Here is a tiny trained network, its code and every weight. The questions are about switching its units off for an input and a target symbol, where a switched-off unit gives its printed mean instead of its output.

import numpy as np


def w(rows, s, z=0):
    codes = np.array(rows[::2]) - 128.0
    scale = np.full(codes.shape[1], s)
    scale[-1] = z or s
    return codes * scale


def norm(h):
    return h / np.sqrt((h * h).mean(-1, keepdims=True) + 1e-5)


def f(y):
    return y / 2 * (1 + np.tanh(0.7978845608 * (y + 0.044715 * y**3)))


def softmax(a):
    e = np.exp(a - a.max(-1, keepdims=True))
    return e / e.sum(-1, keepdims=True)


def log_softmax(a):
    a = a - a.max(-1, keepdims=True)
    return a - np.log(np.exp(a).sum(-1, keepdims=True))


def net(x, mask):
    ids = ['ΠΨαβδεζηθλξτ'.index(c) for c in x.split()]
    T = len(ids)
    res = E[ids] + P[:T]
    u = 0
    for l in range(2):
        q, k, v = (norm(res) @ M[l].T for M in (Q, K, V))
        z = softmax(np.where(np.tri(T) > 0, q @ k.T / 3**0.5, -1e9)) @ v
        res = res + np.where(mask[u], z, O[l][:, -1]) @ O[l][:, :-1]
        u += 1
        y = f(norm(res) @ A[l][:, :-1].T + A[l][:, -1])
        res = res + np.where(mask[u : u + 4], y, B[l][:, -1]) @ B[l][:, :-1]
        u += 4
    return log_softmax(norm(res)[-1] @ U[:, :-1].T + U[:, -1])


Q, K, V, O, A, B = {}, {}, {}, {}, {}, {}
E = w([
[87,51,125],'Π',
[142,131,182],'Ψ',
[96,70,70],'α',
[134,68,109],'β',
[62,108,95],'δ',
[93,134,187],'ε',
[191,108,163],'ζ',
[153,235,104],'η',
[165,189,73],'θ',
[99,61,199],'λ',
[108,194,157],'ξ',
[3,93,56],'τ',
],0.0053)
P = w([
[228,123,146],'0',
[31,66,105],'1',
[171,79,130],'2',
[235,132,145],'3',
[7,122,167],'4',
[169,74,127],'5',
[237,135,146],'6',
[2,130,179],'7',
[166,69,125],'8',
[238,135,146],'9',
[1,127,175],'10',
[165,72,122],'11',
[239,133,145],'12',
[5,136,178],'13',
],0.0038)
Q[0] = w([
[104,3,24],'L0H0',
[202,174,177],'L0H0',
[130,193,138],'L0H0',
],0.0022)
K[0] = w([
[103,2,78],'L0H0',
[219,70,232],'L0H0',
[71,25,175],'L0H0',
],0.0033)
V[0] = w([
[154,216,135],'L0H0',
[238,10,164],'L0H0',
[164,101,70],'L0H0',
],0.0013)
O[0] = w([
[116,117,125,78],'L0H0',
[163,54,151,254],'L0H0',
[162,3,198,142],'L0H0',
],0.0023,0.0008)
A[0] = w([
[86,37,126,96],'L0N0',
[1,141,28,33],'L0N1',
[122,30,14,156],'L0N2',
[35,130,193,251],'L0N3',
],0.006,0.0028)
B[0] = w([
[153,253,172,181],'L0N0',
[215,177,247,169],'L0N1',
[43,219,108,223],'L0N2',
[76,219,49,253],'L0N3',
],0.0033,0.0032)
Q[1] = w([
[135,163,200],'L1H0',
[88,254,117],'L1H0',
[129,112,161],'L1H0',
],0.0056)
K[1] = w([
[187,126,212],'L1H0',
[253,208,55],'L1H0',
[136,160,169],'L1H0',
],0.0051)
V[1] = w([
[58,83,170],'L1H0',
[254,130,18],'L1H0',
[132,92,242],'L1H0',
],0.0021)
O[1] = w([
[46,56,133,6],'L1H0',
[236,132,98,130],'L1H0',
[119,105,253,107],'L1H0',
],0.0019,0.00022)
A[1] = w([
[171,2,245,47],'L1N0',
[252,104,162,159],'L1N1',
[104,214,125,3],'L1N2',
[4,120,70,108],'L1N3',
],0.0043,0.0026)
B[1] = w([
[80,204,3,174],'L1N0',
[36,81,147,227],'L1N1',
[172,147,85,126],'L1N2',
[160,104,143,248],'L1N3',
],0.0053,0.0016)
U = w([
[51,145,151,62],'Π',
[80,102,99,82],'Ψ',
[93,69,213,156],'α',
[143,139,243,174],'β',
[198,38,160,234],'δ',
[132,181,88,110],'ε',
[190,165,123,255],'ζ',
[181,108,8,91],'η',
[113,200,149,116],'θ',
[229,112,91,134],'λ',
[104,55,83,165],'ξ',
[105,138,26,38],'τ',
],0.016,0.0049)

Each question gives the input, a string of symbols that net reads in full, and the target symbol t.
The units are the heads (3 rows each of Q, K, V and O) and the neurons (one row each of A and B). Each row of codes is followed by its name. A weight is (code - 128) times the scale printed after its matrix; where a second scale follows, it is the last column's (O, A, B and U).
mask holds one flag per unit, layer by layer, with each layer's heads first. A switched-off unit (its flag False) gives its mean, the last column of its rows in O or B, instead of its output. The means were averaged over made-up inputs and are rounded, as every weight is.
A unit's drop is (log p(t) with every unit on - log p(t) with that unit switched off) / (log p(t) with every unit on - log p(t) with every unit switched off).
The circuit of an input: a set's keep is (log p(t) with only the set's units on - log p(t) with every unit switched off) / (log p(t) with every unit on - log p(t) with every unit switched off). Starting from all 10 units, units are removed one at a time, each time the one whose removal leaves the highest keep (on an exact tie, the one counted first), for as long as the keep stays at least 0.8.
circuit, biggest first: the units of the circuit, biggest drop first
unit that matters most: the unit with the biggest drop
top k neurons: the k neurons with the biggest drops, biggest first
top k neurons in layer l: the k neurons of layer l with the biggest drops, biggest first
drop when u is switched off: that unit's drop, to one decimal
input ζ η Π ζ ε δ δ ζ Ψ β β β, target δ: unit that matters most -> L0N3
input τ ξ β α Ψ ζ ξ τ ε ζ Ψ Π, target α: circuit, biggest first -> [L1N0; L1N3; L0N2; L0N0]
input λ θ ξ ξ Ψ ξ β α Π Ψ ζ ζ Π, target τ: top 2 neurons in layer 0 -> [L0N3; L0N1]
input ζ η λ Π η β α Ψ ξ, target ζ: top 4 neurons -> [L1N1; L0N1; L1N0; L0N2]
input α τ δ τ, target θ: top 3 neurons -> [L0N1; L0N2; L1N0]
input ζ Π η Ψ β ε θ Π Ψ τ Π ξ ξ, target β: top 3 neurons -> [L0N3; L1N1; L0N2]
input δ λ ζ β, target ξ: top 2 neurons -> [L1N1; L1N0]
input ζ λ Π δ λ θ ξ α ζ β β Ψ β, target ξ: circuit, biggest first -> [L1N1; L1N0; L0N3]
input α ε λ θ β α τ δ ξ η α, target θ: top 3 neurons in layer 0 -> [L0N1; L0N0; L0N3]
input ξ β Π Π λ α β λ λ ε Π Π, target α: top 4 neurons -> [L1N0; L0N2; L0N0; L1N3]
input θ ξ ε δ θ ξ η ζ, target θ: top 4 neurons -> [L0N3; L1N1; L0N1; L1N0]
input Π τ α η τ α ζ α ζ Π ζ ξ, target ζ: top 2 neurons -> [L0N1; L1N1]
input ζ β η, target λ: circuit, biggest first -> [L0N2; L0N3; L0N0]
input ζ τ θ ζ δ ε α Ψ η, target λ: top 2 neurons -> [L1N0; L0N1]
input λ ζ β ξ, target β: top 2 neurons -> [L1N1; L0N3]
input β ε ζ τ α ε ε δ β δ ε ξ ξ α, target θ: top neuron -> [L0N1]
input θ θ ζ Π β λ ζ ε ξ ζ, target δ: top 2 neurons in layer 0 -> [L0N2; L0N0]
input β η ξ θ ζ, target θ: drop when L1N2 is switched off -> 0.0
input Ψ Ψ λ λ Ψ ξ Ψ, target α: drop when L0N1 is switched off -> 0.1
input ξ Π ε ξ β, target θ: drop when L0N0 is switched off -> 0.3
input ζ ξ λ, target Π: drop when L1H0 is switched off -> 0.2
input β ε Π Ψ, target α: top neuron in layer 1 -> [L1N1]
